Here is a tiny trained network, its code and every weight. The questions are about switching its units off for an input and a class, where a switched-off unit gives its printed mean instead of its output.

import numpy as np


def w(rows, s, z=0):
    codes = np.array(rows[::2]) - 128.0
    scale = np.full(codes.shape[1], s)
    scale[-1] = z or s
    return codes * scale


def norm(h):
    return h / np.sqrt((h * h).mean(-1, keepdims=True) + 1e-5)


def f(y):
    return np.maximum(y, 0)


def log_softmax(a):
    a = a - a.max(-1, keepdims=True)
    return a - np.log(np.exp(a).sum(-1, keepdims=True))


def net(x, mask):
    res = np.array(x, float).reshape(1, 7) / 4 @ E
    u = 0
    for l in range(3):
        y = f(norm(res) @ A[l][:, :-1].T + A[l][:, -1])
        res = res + np.where(mask[u : u + 12], y, B[l][:, -1]) @ B[l][:, :-1]
        u += 12
    return log_softmax(norm(res)[-1] @ U[:, :-1].T + U[:, -1])


A, B = {}, {}
E = w([
[126,89,215],'x0',
[126,128,128],'x1',
[186,206,173],'x2',
[129,127,128],'x3',
[128,129,129],'x4',
[128,128,127],'x5',
[2,171,146],'x6',
],0.0098)
A[0] = w([
[128,57,252,205],'L0N0',
[154,55,140,94],'L0N1',
[126,47,150,57],'L0N2',
[166,99,178,33],'L0N3',
[121,128,162,2],'L0N4',
[180,143,152,87],'L0N5',
[76,159,150,178],'L0N6',
[137,61,81,115],'L0N7',
[170,121,176,106],'L0N8',
[170,150,134,48],'L0N9',
[135,220,167,40],'L0N10',
[178,169,139,43],'L0N11',
],0.014,0.0038)
B[0] = w([
[180,89,252,254],'L0N0',
[130,90,80,178],'L0N1',
[118,28,115,165],'L0N2',
[162,134,126,165],'L0N3',
[90,143,128,132],'L0N4',
[155,177,103,180],'L0N5',
[26,101,103,214],'L0N6',
[165,66,103,185],'L0N7',
[150,169,115,181],'L0N8',
[163,162,119,158],'L0N9',
[109,207,145,187],'L0N10',
[178,175,103,172],'L0N11',
],0.021,0.0067)
A[1] = w([
[68,64,160,91],'L1N0',
[128,190,185,101],'L1N1',
[43,50,121,140],'L1N2',
[66,136,70,79],'L1N3',
[99,140,113,158],'L1N4',
[108,95,26,99],'L1N5',
[170,60,81,90],'L1N6',
[143,157,157,88],'L1N7',
[135,58,94,135],'L1N8',
[115,229,69,2],'L1N9',
[36,227,210,104],'L1N10',
[179,138,8,48],'L1N11',
],0.018,0.0034)
B[1] = w([
[131,217,158,211],'L1N0',
[154,73,73,191],'L1N1',
[154,233,113,248],'L1N2',
[121,105,55,191],'L1N3',
[125,109,100,164],'L1N4',
[109,93,41,208],'L1N5',
[110,70,165,202],'L1N6',
[137,136,92,159],'L1N7',
[122,69,150,197],'L1N8',
[16,153,173,199],'L1N9',
[159,2,170,254],'L1N10',
[56,180,180,214],'L1N11',
],0.031,0.0086)
A[2] = w([
[151,145,82,152],'L2N0',
[202,95,158,164],'L2N1',
[150,138,152,89],'L2N2',
[220,96,133,172],'L2N3',
[155,169,86,42],'L2N4',
[165,162,100,148],'L2N5',
[255,185,106,5],'L2N6',
[109,111,139,2],'L2N7',
[117,101,136,112],'L2N8',
[188,172,188,115],'L2N9',
[108,253,199,16],'L2N10',
[101,47,151,108],'L2N11',
],0.018,0.0038)
B[2] = w([
[103,129,75,160],'L2N0',
[202,155,86,232],'L2N1',
[102,127,103,154],'L2N2',
[208,142,122,223],'L2N3',
[84,92,104,152],'L2N4',
[112,80,106,159],'L2N5',
[200,177,4,177],'L2N6',
[105,128,103,137],'L2N7',
[113,123,146,168],'L2N8',
[50,146,77,213],'L2N9',
[127,254,217,232],'L2N10',
[78,115,189,254],'L2N11',
],0.037,0.0078)
U = w([
[24,35,160,166],'0',
[103,231,175,202],'1',
[223,51,190,162],'2',
[249,170,33,2],'3',
[58,130,5,73],'4',
],0.017,0.0044)

Each question gives the input, the list of numbers given to net, and the class t.
The units are the neurons (one row each of A and B). Each row of codes is followed by its name. A weight is (code - 128) times the scale printed after its matrix; where a second scale follows, it is the last column's (A, B and U).
mask holds one flag per neuron, layer by layer. A switched-off neuron (its flag False) gives its mean, the last column of its row in B, instead of its output. The means were averaged over made-up inputs and are rounded, as every weight is.
A unit's drop is (log p(t) with every unit on - log p(t) with that unit switched off) / (log p(t) with every unit on - log p(t) with every unit switched off).
The circuit of an input: a set's keep is (log p(t) with only the set's units on - log p(t) with every unit switched off) / (log p(t) with every unit on - log p(t) with every unit switched off). Starting from the 12 units with the biggest drops (on a tie, the unit counted first), units are removed one at a time, each time the one whose removal leaves the highest keep (on an exact tie, the one counted first), for as long as the keep stays at least 0.8.
circuit, biggest first: the units of the circuit, biggest drop first
top k neurons: the k neurons with the biggest drops, biggest first
top k neurons in layer l: the k neurons of layer l with the biggest drops, biggest first
drop of u: that unit's drop, to one decimal
input [1,7,0,-7,0,8,-5], class 2: circuit, biggest first -> (L1N2; L0N6)
input [4,-1,4,-2,6,-3,7], class 2: circuit, biggest first -> (L1N10)
input [-3,3,-1,0,6,7,8], class 4: top 3 neurons -> (L0N0; L0N6; L1N2)
input [0,-4,-6,7,-2,-8,7], class 4: top 3 neurons -> (L0N0; L1N3; L1N11)
input [1,-5,6,2,-8,-5,0], class 3: top 4 neurons -> (L1N11; L1N1; L0N6; L2N1)
input [-8,-3,-1,-6,5,-1,7], class 4: top 2 neurons -> (L1N2; L0N0)
input [6,-8,1,-6,0,3,-2], class 3: top 2 neurons -> (L1N10; L0N0)
input [-1,-6,-7,2,-3,-8,5], class 4: top 4 neurons -> (L0N0; L1N5; L1N3; L1N11)
input [-4,6,-2,5,2,-7,1], class 4: top 2 neurons in layer 1 -> (L1N5; L1N2)
input [-8,5,2,0,5,5,-8], class 1: top 2 neurons -> (L1N11; L1N10)
input [-5,-2,-4,-1,-1,8,1], class 4: top 4 neurons -> (L0N0; L1N5; L1N10; L1N2)
input [-5,0,1,5,1,3,5], class 0: top 2 neurons -> (L0N0; L1N10)
input [-3,6,0,-7,7,-6,-6], class 0: top 3 neurons in layer 1 -> (L1N2; L1N6; L1N0)
input [-7,-6,0,5,-5,-2,-4], class 0: circuit, biggest first -> (L1N2)
input [1,-1,5,2,2,-3,-5], class 3: top 4 neurons in layer 1 -> (L1N1; L1N0; L1N2; L1N7)
input [-5,-7,6,6,-3,5,3], class 0: top 2 neurons -> (L1N9; L0N0)
input [-4,-4,2,-5,0,-2,8], class 0: top 2 neurons -> (L1N10; L0N0)
input [0,-8,8,5,-1,4,4], class 0: top 2 neurons -> (L1N9; L0N0)
input [-6,-7,-4,-2,8,-2,8], class 4: drop of L0N6 -> 0.0
input [-5,8,-5,-5,4,0,-2], class 0: drop of L0N6 -> 0.1
input [1,-1,7,-8,3,4,4], class 2: drop of L2N11 -> -0.1
input [-3,-7,-2,6,-8,-1,2], class 4: drop of L0N0 -> 1.6
input [6,-5,3,3,-1,-2,-8], class 3: top neuron -> (L1N10)
